Below is a small trained network, with its code and all its weights. Each question gives an input and a class and asks what happens when units are switched off, that is, made to give their printed mean instead of their output.

import numpy as np


def w(rows, s, z=0):
    codes = np.array(rows[::2]) - 128.0
    scale = np.full(codes.shape[1], s)
    scale[-1] = z or s
    return codes * scale


def f(y):
    return np.maximum(y, 0)


def log_softmax(a):
    a = a - a.max(-1, keepdims=True)
    return a - np.log(np.exp(a).sum(-1, keepdims=True))


def net(x, mask):
    res = np.array(x, float).reshape(1, 7) / 4 @ E
    y = f(res @ A[0][:, :-1].T + A[0][:, -1])
    res = res + np.where(mask, y, B[0][:, -1]) @ B[0][:, :-1]
    return log_softmax(res[-1] @ U[:, :-1].T + U[:, -1])


A, B = {}, {}
E = w([
[62,70,179,95,155,96,96,28],'x0',
[119,141,130,144,124,129,118,127],'x1',
[128,207,172,82,249,125,90,166],'x2',
[107,144,125,143,125,137,123,128],'x3',
[114,125,159,144,127,116,134,143],'x4',
[111,141,146,152,124,124,123,134],'x5',
[107,204,96,107,129,14,197,111],'x6',
],0.017)
A[0] = w([
[134,68,145,161,85,175,147,129,202],'n1',
[165,107,150,100,152,148,96,160,150],'n2',
[78,84,152,135,191,123,133,8,135],'n3',
[121,178,103,117,110,46,159,106,157],'n4',
[115,199,123,94,180,79,154,129,69],'n5',
[65,82,151,95,148,89,69,49,161],'n6',
[164,132,92,149,128,133,159,214,255],'n7',
[118,88,78,160,57,43,197,109,173],'n8',
[128,64,121,169,79,169,134,120,204],'n9',
[154,135,173,132,186,181,69,161,180],'n10',
[96,156,129,107,161,100,157,150,86],'n11',
[120,69,118,132,94,104,109,107,142],'n12',
[72,143,126,84,171,66,102,75,110],'n13',
[111,66,110,159,48,197,117,116,201],'n14',
[127,132,86,189,92,90,182,71,139],'n15',
],0.012,0.0076)
B[0] = w([
[185,133,167,157,173,96,109,108,223],'n1',
[117,150,83,124,121,160,72,140,193],'n2',
[119,39,173,90,120,131,154,120,241],'n3',
[112,120,130,168,103,45,150,129,212],'n4',
[208,163,162,150,159,92,131,59,203],'n5',
[114,4,195,98,115,180,112,117,248],'n6',
[146,185,72,219,142,102,111,129,227],'n7',
[103,90,83,154,114,105,197,182,247],'n8',
[150,160,182,135,133,56,90,83,231],'n9',
[97,111,89,118,235,202,84,173,247],'n10',
[161,115,132,125,171,95,120,87,169],'n11',
[105,151,172,108,76,62,133,122,189],'n12',
[137,108,174,87,103,103,127,128,213],'n13',
[162,171,175,139,154,96,135,106,252],'n14',
[113,88,95,131,73,132,197,166,207],'n15',
],0.013,0.02)
U = w([
[255,234,127,187,146,73,97,75,181],'0',
[210,101,193,134,132,92,103,8,147],'1',
[153,175,57,166,181,219,77,172,254],'2',
[80,90,137,70,144,227,47,128,1],'3',
[128,132,28,208,82,108,164,170,130],'4',
[40,95,125,75,58,91,180,163,20],'5',
],0.011,0.0018)

Each question gives the input, the list of numbers given to net, and the class t.
The units are the neurons (one row each of A and B). Each row of codes is followed by its name. A weight is (code - 128) times the scale printed after its matrix; where a second scale follows, it is the last column's (A, B and U).
mask holds one flag per neuron, in row order. A switched-off neuron (its flag False) gives its mean, the last column of its row in B, instead of its output. The means were averaged over made-up inputs and are rounded, as every weight is.
A unit's drop is (log p(t) with every unit on - log p(t) with that unit switched off) / (log p(t) with every unit on - log p(t) with every unit switched off).
The circuit of an input: a set's keep is (log p(t) with only the set's units on - log p(t) with every unit switched off) / (log p(t) with every unit on - log p(t) with every unit switched off). Starting from the 12 units with the biggest drops (on a tie, the unit counted first), units are removed one at a time, each time the one whose removal leaves the highest keep (on an exact tie, the one counted first), for as long as the keep stays at least 0.8.
circuit, biggest first: the units of the circuit, biggest drop first
top k neurons: the k neurons with the biggest drops, biggest first
drop when u is switched off: that unit's drop, to one decimal
input [-4,-4,1,0,5,8,-7], class 2: circuit, biggest first -> n10
input [-5,-1,1,3,7,8,0], class 2: top 3 neurons -> n9; n14; n5
input [-5,1,8,7,6,-5,0], class 2: top 3 neurons -> n10; n9; n14
input [-2,-1,0,-4,-7,5,8], class 4: top 2 neurons -> n8; n15
input [0,2,5,2,-2,-2,-3], class 2: top 2 neurons -> n6; n3
input [-4,-8,5,-4,0,-7,1], class 0: top 2 neurons -> n5; n6
input [-3,0,0,-7,-4,3,8], class 4: top 2 neurons -> n8; n15
input [-2,-3,3,1,-6,7,1], class 0: drop when n6 is switched off -> 0.1
input [-2,6,2,-1,3,5,-6], class 2: drop when n10 is switched off -> 0.1
input [0,-7,0,1,-7,-2,5], class 4: drop when n9 is switched off -> 0.2
input [-2,0,8,-4,6,1,-1], class 2: drop when n10 is switched off -> 0.4
